[[113 157 133 145]
 [144 110 101 117]]
->
[[157 133]
 [110 101]]

[[109 124 124 122]
 [127 130 130 108]
 [125 130 130 100]
 [116 125 125 127]]
->
[[124 124]
 [130 130]]

[[136 139 142 137 119]
 [120 121 120 119 137]
 [153 150 151 153 103]
 [154 154 155 155 101]
 [138 139 141 139 117]]
->
[[139 142]
 [121 120]]

[[130 127 137 121 131]
 [134 137 131 105 147]
 [132 138 129 104 148]]
->
[[127 137]
 [137 131]]

[[138 154 132 128]
 [143 150 130 128]
 [146 148 129 128]
 [154 133 128 128]]
->
[[154 132]
 [150 130]]

[[147 108  98 121 118]
 [156 124  99 142 146]
 [113 125 135 148 102]]
->
[[108  98]
 [124  99]]
---
[[123 119 124 131 123 147]
 [123 120 136 129 126 113]
 [129 131 118 134 125 144]
 [128 125 117 135 125 150]
 [139 128 125 130 130 138]
 [135 130 127 128 129 132]
 [126 118 127 140 121 135]
 [125 121 127 124 128 125]]
->
[[125 121 127 124 128 125]
 [123 119 124 131 123 147]
 [123 120 136 129 126 113]
 [129 131 118 134 125 144]
 [128 125 117 135 125 150]
 [139 128 125 130 130 138]
 [135 130 127 128 129 132]
 [126 118 127 140 121 135]]

[[ 99 127 127]
 [149 154 116]
 [141 122 119]
 [128 154 119]
 [124 107 139]
 [132 108 113]
 [141 125 117]
 [121 120 146]
 [124 110 138]
 [138 116 116]]
->
[[138 116 116]
 [ 99 127 127]
 [149 154 116]
 [141 122 119]
 [128 154 119]
 [124 107 139]
 [132 108 113]
 [141 125 117]
 [121 120 146]
 [124 110 138]]

[[151 151 119 140 137 147 139 145 152 139 127 140 139 119 140]
 [151 151 120 141 139 147 140 145 152 141 128 141 141 120 141]]
->
[[151 151 120 141 139 147 140 145 152 141 128 141 141 120 141]
 [151 151 119 140 137 147 139 145 152 139 127 140 139 119 140]]

[[143 141 116 142 142]
 [109 113 143 111 110]
 [107 111 145 109 108]
 [104 109 148 106 106]
 [108 112 144 109 109]
 [149 145 111 147 148]]
->
[[149 145 111 147 148]
 [143 141 116 142 142]
 [109 113 143 111 110]
 [107 111 145 109 108]
 [104 109 148 106 106]
 [108 112 144 109 109]]

[[105 121]
 [108 120]
 [102 120]
 [121 125]
 [103 120]
 [106 122]
 [111 120]]
->
[[111 120]
 [105 121]
 [108 120]
 [102 120]
 [121 125]
 [103 120]
 [106 122]]

[[146 129 139 139 132 130 129 130 120 128 124 112 124 135]
 [115 126 135 134 132  98 130 133 128 155 124 124 124 150]
 [138 130 140 137 138 136 130 128 121 128 124 111 124 135]]
->
[[138 130 140 137 138 136 130 128 121 128 124 111 124 135]
 [146 129 139 139 132 130 129 130 120 128 124 112 124 135]
 [115 126 135 134 132  98 130 133 128 155 124 124 124 150]]

[[125 131 127 133]
 [132 124 129 126]
 [109 150 126 122]
 [123 138 130 126]
 [131 126 130 123]]
->
[[131 126 130 123]
 [125 131 127 133]
 [132 124 129 126]
 [109 150 126 122]
 [123 138 130 126]]

[[100 109 106  99 152]
 [105 106  99 108 145]]
->
[[105 106  99 108 145]
 [100 109 106  99 152]]

[[132 135]
 [147 114]
 [148 138]
 [147 140]
 [143 135]
 [115 125]
 [152 135]
 [117 125]
 [126 129]
 [123 112]
 [141 119]
 [ 99 133]]
->
[[ 99 133]
 [132 135]
 [147 114]
 [148 138]
 [147 140]
 [143 135]
 [115 125]
 [152 135]
 [117 125]
 [126 129]
 [123 112]
 [141 119]]
---
[[118 126 129 125 129 126 126 125 126 121 124]
 [156 130 119 134 121 136 131 150 132 142 146]
 [128 127 125 128 126 129 127 134 126 126 131]
 [118 133 141 128 138 122 129 101 131 131 114]
 [114 131 140 127 137 121 128 103 130 127 113]
 [119 125 127 126 128 127 126 128 125 121 125]]
->
[[156 130 119 134 121 136 131 150 132 142 146]
 [128 127 125 128 126 129 127 134 126 126 131]
 [119 125 127 126 128 127 126 128 125 121 125]
 [118 126 129 125 129 126 126 125 126 121 124]
 [114 131 140 127 137 121 128 103 130 127 113]
 [118 133 141 128 138 122 129 101 131 131 114]]

[[124 111 148]
 [143 143 107]
 [115 157 116]
 [146 134 118]]
->
[[143 143 107]
 [115 157 116]
 [146 134 118]
 [124 111 148]]

[[123 122 122 122]
 [139 124 124 122]
 [137 120 120 118]
 [130 152 151 152]
 [135 120 118 117]
 [113 128 129 130]
 [107 130 135 136]]
->
[[135 120 118 117]
 [137 120 120 118]
 [123 122 122 122]
 [139 124 124 122]
 [113 128 129 130]
 [107 130 135 136]
 [130 152 151 152]]

[[114 112 111 114 143 112 112 141 144]
 [104 102 102 104 153 103 102 150 153]
 [127 129 130 127 129 129 128 133 129]
 [103 102 101 104 153 103 102 150 154]]
->
[[103 102 101 104 153 103 102 150 154]
 [104 102 102 104 153 103 102 150 153]
 [114 112 111 114 143 112 112 141 144]
 [127 129 130 127 129 129 128 133 129]]

[[156 149 103 153 136 109 141 136 154 120 118 155 155 149 145 156]
 [115 112 137 127 125 155 144 134 110 133 143 111 140 149 121 132]
 [140 101 135 118 110 100 128 104 123 144 116 113 156 124 101 122]
 [121 129 100 116 155 101 122 151 120 155 109 108 109 148 124 140]
 [133 100 133 139 129 146 112 112 112 147 102 120 124 128 155 133]]
->
[[121 129 100 116 155 101 122 151 120 155 109 108 109 148 124 140]
 [156 149 103 153 136 109 141 136 154 120 118 155 155 149 145 156]
 [133 100 133 139 129 146 112 112 112 147 102 120 124 128 155 133]
 [140 101 135 118 110 100 128 104 123 144 116 113 156 124 101 122]
 [115 112 137 127 125 155 144 134 110 133 143 111 140 149 121 132]]

[[115 127 124 103 129 144]
 [150 123 103 121 120 144]
 [152 135 115 157 129 125]
 [112 121 147 118 127 115]
 [112 118 138 102 124 127]
 [144 133 118 145 129 129]
 [129 127 114 110 126 147]]
->
[[150 123 103 121 120 144]
 [129 127 114 110 126 147]
 [152 135 115 157 129 125]
 [144 133 118 145 129 129]
 [115 127 124 103 129 144]
 [112 118 138 102 124 127]
 [112 121 147 118 127 115]]
---
[[104 153 106 145]
 [134 124 131 125]]
->
[[153 106]
 [124 131]]

[[141 132 156 129]
 [125 128 126 137]]
->
[[132 156]
 [128 126]]

[[140 151 109 128]
 [145 141 144 146]]
->
[[151 109]
 [141 144]]

[[146 101 120]
 [127 130 128]]
->
[[101 120]
 [130 128]]

[[126 114 137 151 111]
 [123 119 127 118 136]
 [123 140 129 108 124]]
->
[[114 137]
 [119 127]]

[[131  99 143  99 135]
 [102 150 115 131 130]]
->
[[ 99 143]
 [150 115]]

[[119 123 139]
 [105 125 101]
 [102 121 132]
 [147 118 158]]
->
[[123 139]
 [125 101]]
---
[[128 126 144]
 [118 119 107]
 [129 128 146]]
->
[[128 126]
 [118 119]
 [129 128]]

[[127 128]
 [127 123]
 [128 120]
 [125 152]]
->
[[127 128]
 [127 123]
 [128 120]]

[[128 158 126]
 [134 129 150]
 [133 129 148]
 [126 120 130]]
->
[[128 158]
 [134 129]
 [133 129]]

[[138 143 104 126]
 [133 131 129 126]
 [133 128 133 125]]
->
[[138 143]
 [133 131]
 [133 128]]

[[129 126 131]
 [135 153 127]
 [130 141 124]
 [130 118 139]
 [123 100 117]]
->
[[129 126]
 [135 153]
 [130 141]]

[[124 130 131 133]
 [129 127 129 130]
 [131 127 128 127]
 [113 108 130 100]
 [128 126 126 124]]
->
[[124 130]
 [129 127]
 [131 127]]
